The rows lie along a hidden order. The number after each row says roughly how far along it the row is, from 0 to 12. A new part has a new order.
In the rows, 128 means zero.
[149 156 184 120 125  81  83 192 154 128 124 147 158 139 159 162 144  86
 160 139 119 116 124 207 161 142 166 189 165  99  94 134 155 162  66 145
 152 104 110 163 183 126 172 190  91 132 130  77 120 108] => 9
[156 161 185 125 142  87  94 200 164 129 133 161 157 145 153 156 147 107
 164 141 114  92 139 110 128 134 170 219 205  92  92 138 168 150  75 158
 141 103 109 156 166 143 173 201  70 129 105  91 125  95] => 1
[144 153 158 120 137  82  85 180 151 134 121 132 150 129 147 155 136 132
 158 141 140 143 109 232 169 139 165 157 155 102  99 140 144 141  85 142
 166 114 111 161 182 137 157 179  88 138 143  75 118 107] => 7
[149 158 163 127 136  99 106 179 169 128 131 144 144 130 143 153 137 137
 160 143 130 118 123 129 122 117 159 168 210  96 102 146 149 143  94 146
 147 109 113 155 175 152 168 201  77 130 127  87 126  98] => 2
[153 150 143 124 154  87  93 188 162 134 124 130 155 124 144 149 134 143
 159 147 141 132 115 191 159 133 167 180 165 104  92 143 147 134 102 153
 180 109 111 160 177 146 150 188  83 151 141  79 115 108] => 10
[146 153 168 126 129  85  86 182 151 136 123 137 149 133 148 159 137 111
 160 139 132 129 116 180 156 130 161 181 170  99 105 142 150 144  80 139
 152 107 112 157 185 138 166 191  86 135 135  81 124 102] => 5
[154 166 176 127 121  94  95 196 174 117 131 153 152 135 151 152 140  95
 162 143 115  99 134 126 119 116 162 190 213  98  92 139 161 162  80 150
 142 101 113 158 159 141 173 212  85 129 126  86 125 101] => 0
[146 153 166 128 123  86  86 184 153 134 122 136 145 130 146 158 135 107
 162 139 133 127 115 165 146 118 160 171 183 100 107 143 150 144  84 136
 148 104 113 157 180 138 167 200  88 133 135  87 125  98] => 3
[148 152 154 132 113  90  84 175 158 125 118 120 144 120 140 156 127 104
 158 139 137 138 108 180 145 103 165 156 179 107 109 143 146 141  94 131
 165  99 116 157 179 136 153 207 102 143 157  82 122 102] => 3
[156 158 176 128 113  87  84 204 166 118 125 144 159 131 156 156 137  69
 161 142 111  99 131 153 136 114 166 210 189 106  91 134 166 160  70 148
 156  92 114 161 160 131 169 217  96 138 136  85 120 103] => 2
[144 157 167 130 111  91  97 179 165 122 127 138 140 128 143 150 133 119
 160 140 130 130 115 161 130 112 154 150 203  94 105 144 149 152  86 135
 147 107 115 157 178 143 168 209  88 128 143  83 126 103] => 4
[151 161 166 129 112  93  93 189 171 118 128 139 143 126 143 153 132 107
 157 142 123 118 121 142 120 105 157 161 207 102 103 142 153 156  84 139
 147 103 115 157 166 143 171 208  91 130 140  86 126 103] => 1
[145 150 155 124 137  87  93 181 154 136 123 132 146 128 141 154 134 139
 159 139 143 141 110 196 155 130 161 160 169 102 105 146 142 138  93 141
 160 112 108 158 181 145 161 187  82 136 141  80 124 107] => 7
[150 145 158 119 145  81  90 188 154 134 123 135 154 131 149 154 138 134
 156 144 137 135 112 221 170 142 170 177 153 102  91 142 148 143  88 148
 171 110 110 164 177 139 158 185  85 141 139  80 117 111] => 8
[140 149 136 123 132  88  98 168 158 132 121 120 139 117 133 150 127 165
 156 144 156 163  96 232 163 126 156 117 165 105 105 150 130 137 106 132
 176 118 113 157 189 145 154 183  87 140 163  71 120 109] => 10
[141 152 163 124 107  87  86 176 154 129 120 128 143 127 144 156 132 110
 158 138 136 145 104 218 154 120 156 137 165 103 108 144 141 153  84 128
 151 109 114 160 184 134 166 190  97 132 154  76 126 107] => 4
[147 153 170 128 117  87  83 188 151 132 121 132 146 131 145 160 134  96
 157 138 129 128 114 181 150 118 160 171 174 100 107 141 150 147  79 136
 153 101 114 157 186 134 167 204  96 136 141  84 125 102] => 5
[159 150 150 132 143  87  92 197 165 129 123 130 157 124 147 156 133 111
 158 145 131 113 125 142 145 115 173 215 182 107  96 140 160 133  93 155
 181  93 113 158 169 143 152 213  92 151 133  89 118 100] => 12
[146 159 184 124 110  86  83 189 158 122 125 144 149 133 151 159 139  86
 160 138 120 121 121 188 142 121 159 166 187 101 102 140 152 163  73 137
 141 102 113 157 178 132 176 200  91 128 136  82 124 104] => 6
[148 153 175 124 131  81  82 185 149 135 121 139 154 136 152 163 140  93
 161 137 127 123 120 192 162 136 162 183 158 101 102 137 153 144  74 142
 154 103 110 158 169 131 171 194  91 135 131  84 121 102] => 7
[146 155 171 126 127  84  87 184 150 135 122 135 148 134 147 162 137 108
 159 138 127 125 117 175 149 125 163 181 172 100 106 141 154 147  78 139
 150 104 112 158 183 135 167 200  91 132 134  88 124 101] => 4
[152 157 185 129 121  87  80 190 155 131 124 145 154 139 154 165 140  71
 161 137 117 105 130 145 143 123 163 203 185  97 104 137 161 153  66 146
 144  94 112 159 174 133 173 207  91 133 126  88 124  97] => 3
[151 152 165 130 116  85  74 188 152 132 117 124 151 127 149 160 132  82
 162 136 129 127 112 184 154 115 166 177 167 107 106 140 153 145  79 136
 160  94 114 157 185 132 161 202 103 140 145  88 122 102] => 4
[148 158 169 127 120 100  99 194 170 123 128 141 141 132 143 155 136 115
 161 142 127 119 121 143 123 110 158 169 206  98 102 143 151 154  84 141
 147 106 113 154 165 145 170 211  84 130 139  85 127  99] => 3
[147 157 177 123 115  84  83 182 157 125 124 140 148 132 151 158 137  97
 159 139 124 127 117 201 148 126 159 159 174 100 109 139 151 158  73 136
 147 107 114 160 179 134 172 195  90 130 142  80 124 106] => 7
[148 151 167 130 122  84  76 176 147 137 118 128 151 131 149 162 133  91
 159 136 131 127 114 192 163 123 166 186 158 104 107 139 152 140  77 138
 160  99 113 161 180 131 162 200 100 141 141  87 122 100] => 5
[158 149 148 137 138  90  87 196 161 131 121 125 153 123 143 154 130 106
 160 144 130 117 122 133 140 107 167 203 189 108 103 142 160 129  99 149
 169  96 116 155 172 145 153 213  76 151 139  91 123  96] => 12
[148 158 162 131 116  92  88 184 163 125 123 131 144 126 142 156 131 108
 158 140 131 128 113 164 136 108 156 161 191 103 106 142 149 146  88 134
 152 101 115 157 175 138 165 207  95 136 144  86 125 101] => 3
[152 157 165 132 125  95  99 187 168 122 126 134 146 126 143 150 132 115
 159 143 129 120 117 148 128 110 161 169 198 101 100 144 153 148  88 143
 157 103 114 159 172 145 168 214  84 138 140  87 125 101] => 2
[145 160 166 128 108  91  93 183 169 118 124 133 140 124 141 153 129 110
 160 141 129 129 113 164 124 104 151 146 196 103 106 142 146 158  87 132
 147 104 115 157 176 141 168 214  94 130 151  84 125 104] => 2
[144 153 158 130 115  91  89 179 160 128 122 123 140 122 138 155 130 115
 159 138 137 140 106 174 144 108 159 145 180 104 109 145 144 143  87 130
 155 104 116 155 187 140 162 204  95 136 152  83 125 103] => 4
[157 160 166 124 127  88  92 202 176 116 128 151 160 130 156 151 140  93
 161 146 116  99 133 158 134 123 169 201 199 103  83 136 162 160  77 155
 157  99 112 160 157 137 165 210  86 138 132  85 119 111] => 0
[146 147 133 122 151  85  95 180 160 134 122 125 147 118 137 149 131 168
 168 146 151 150 102 215 166 133 163 151 159 106  96 146 137 129 108 145
 182 110 111 159 183 148 147 185  87 148 152  75 117 109] => 9
[151 156 150 129 122  92  96 191 173 116 126 133 146 118 144 148 128 117
 156 146 132 125 115 165 131 109 160 162 199 107  96 143 150 148  96 143
 167 103 115 157 164 145 160 218  93 143 151  80 121 109] => 1
[144 159 168 127 111  93  95 175 167 123 125 134 140 128 143 156 132 113
 152 139 130 130 114 173 133 113 150 141 193 102 106 143 148 154  84 132
 150 108 115 157 176 140 172 202  92 129 145  83 127 103] => 5
[143 148 154 124 136  86  92 176 147 138 121 128 147 128 142 158 135 134
 157 140 140 142 109 207 164 131 163 156 154 101 105 145 143 137  91 139
 162 113 113 158 188 140 159 188  86 138 142  79 122 103] => 8
[144 155 156 132 124  91  94 181 159 129 124 129 140 126 138 161 130 125
 160 140 137 130 111 146 137 107 158 159 191 101 107 147 147 141  96 135
 154 105 113 154 180 145 160 205  92 136 141  86 125  99] => 2
[138 146 138 130 134  87  86 167 144 141 116 107 136 117 131 158 124 152
 156 138 158 164  91 209 167 118 157 131 155 107 117 151 130 121 107 128
 173 108 115 156 202 142 148 184  99 146 158  78 123 103] => 6
[151 153 158 133 113  90  87 195 166 122 120 125 147 122 145 154 127  96
 159 141 129 127 115 173 138 106 162 169 182 108 107 141 150 146  87 137
 162  98 116 160 172 136 160 212 101 143 151  82 122 104] => 3
[143 154 169 121 120  80  81 178 150 130 120 134 147 131 147 160 136 105
 158 138 132 139 108 230 162 131 159 153 159 101 103 141 145 153  76 133
 154 110 111 161 183 130 167 184  93 133 147  79 123 109] => 5
[142 154 163 123 118  86  87 179 157 129 123 133 145 127 145 156 133 118
 157 140 134 140 106 211 154 126 156 145 169 104 102 143 144 152  85 133
 157 109 112 161 181 136 164 187  91 132 150  77 123 108] => 8
[148 152 154 124 143  86  98 187 159 132 125 134 149 129 143 152 136 138
 158 144 139 131 112 175 155 131 163 172 175 102 103 144 145 139  94 148
 163 110 111 158 181 146 158 188  81 140 138  79 122 106] => 9
[149 154 148 128 139  94 104 188 169 123 129 135 143 125 138 150 133 147
 160 145 139 127 116 143 131 116 160 167 200 100  96 146 148 138  99 145
 160 109 114 156 172 153 162 201  83 137 139  84 123 101] => 0
[147 153 173 123 139  81  86 217 153 133 125 148 157 138 153 159 143 110
 160 140 125 114 125 179 156 139 165 196 170  98  95 139 157 146  78 151
 157 105 110 160 178 138 167 194  84 136 125  82 121 102] => 8
[148 160 166 128 127  94 101 186 174 122 130 142 143 130 142 154 136 129
 155 141 129 120 122 133 123 113 158 170 207  98 102 143 153 151  93 143
 144 106 115 154 172 150 169 206  79 132 133  87 125 100] => 3
[147 155 173 120 128  81  81 185 146 133 121 137 152 135 152 163 140 103
 158 138 130 131 114 226 167 139 164 169 155 101  99 139 149 152  76 139
 157 107 112 161 182 129 166 181  87 133 140  76 120 109] => 6
[141 156 164 127 106  90  91 176 159 125 121 126 138 123 140 158 130 109
 157 139 136 144 103 197 144 112 154 129 180 104 110 145 142 152  81 126
 149 104 116 158 181 135 167 203  97 131 155  79 126 105] => 3
[140 157 153 130 102  92  95 170 164 121 123 124 133 120 136 152 125 125
 157 139 138 147 104 188 133 103 148 119 192 107 112 147 138 152  94 125
 152 107 116 157 183 142 165 205  97 131 162  80 126 105] => 3
[142 151 154 128 123  86  88 178 150 133 120 124 143 125 139 159 131 125
 159 138 144 146 102 195 156 119 157 139 167 105 110 145 142 138  88 132
 159 107 114 156 187 140 162 190  91 137 149  80 124 103] => 6
[146 154 151 128 152  92 111 180 163 135 130 137 140 130 135 154 136 166
 160 143 146 131 116 130 134 123 159 166 200  95 104 147 147 127 107 146
 156 116 112 153 188 157 161 197  72 132 126  89 128  97] => 0
[151 154 163 130 131  90  94 190 162 129 125 139 147 129 144 155 135 117
 159 143 129 118 121 126 134 113 169 180 197  98 103 143 155 143  91 145
 153 101 112 156 175 144 165 203  84 138 129  89 124  98] => 0
[149 156 147 129 132  93 101 183 170 122 128 133 141 121 137 148 131 141
 161 144 138 128 116 148 129 106 158 159 208 101 100 146 145 142 102 142
 163 109 115 156 173 152 156 212  85 139 143  87 123  99] => 1
[148 155 153 131 127  96 100 181 161 128 125 128 139 124 137 157 130 130
 159 142 139 130 113 143 135 104 160 166 194 101 111 147 147 136  95 138
 158 105 115 155 180 149 164 210  89 137 141  88 125  97] => 1
[159 150 148 126 153  88  90 195 166 129 125 134 158 127 149 150 136 129
 159 146 133 117 120 170 151 130 173 206 177 105  92 141 154 140  95 158
 177 103 111 159 167 145 151 196  86 150 135  84 116 104] => 10
[145 151 161 123 135  86  90 182 153 136 122 134 148 132 143 156 137 127
 159 139 137 135 110 189 153 129 163 164 170 101 104 145 145 141  87 140
 157 108 112 155 185 141 164 185  87 136 138  81 124 103] => 6
[148 154 160 131 120  91  93 185 166 123 124 134 144 124 143 155 131 113
 160 141 130 125 117 154 130 106 159 170 198 104 105 143 151 147  88 140
 150 101 114 157 174 143 165 214  92 137 143  89 124 103] => 3
[154 149 137 133 150  91  93 195 167 131 123 124 151 120 141 150 129 143
 155 148 143 127 117 155 146 115 168 186 179 107  96 144 148 128 103 151
 183 102 111 158 172 149 147 206  97 153 144  84 117 105] => 11
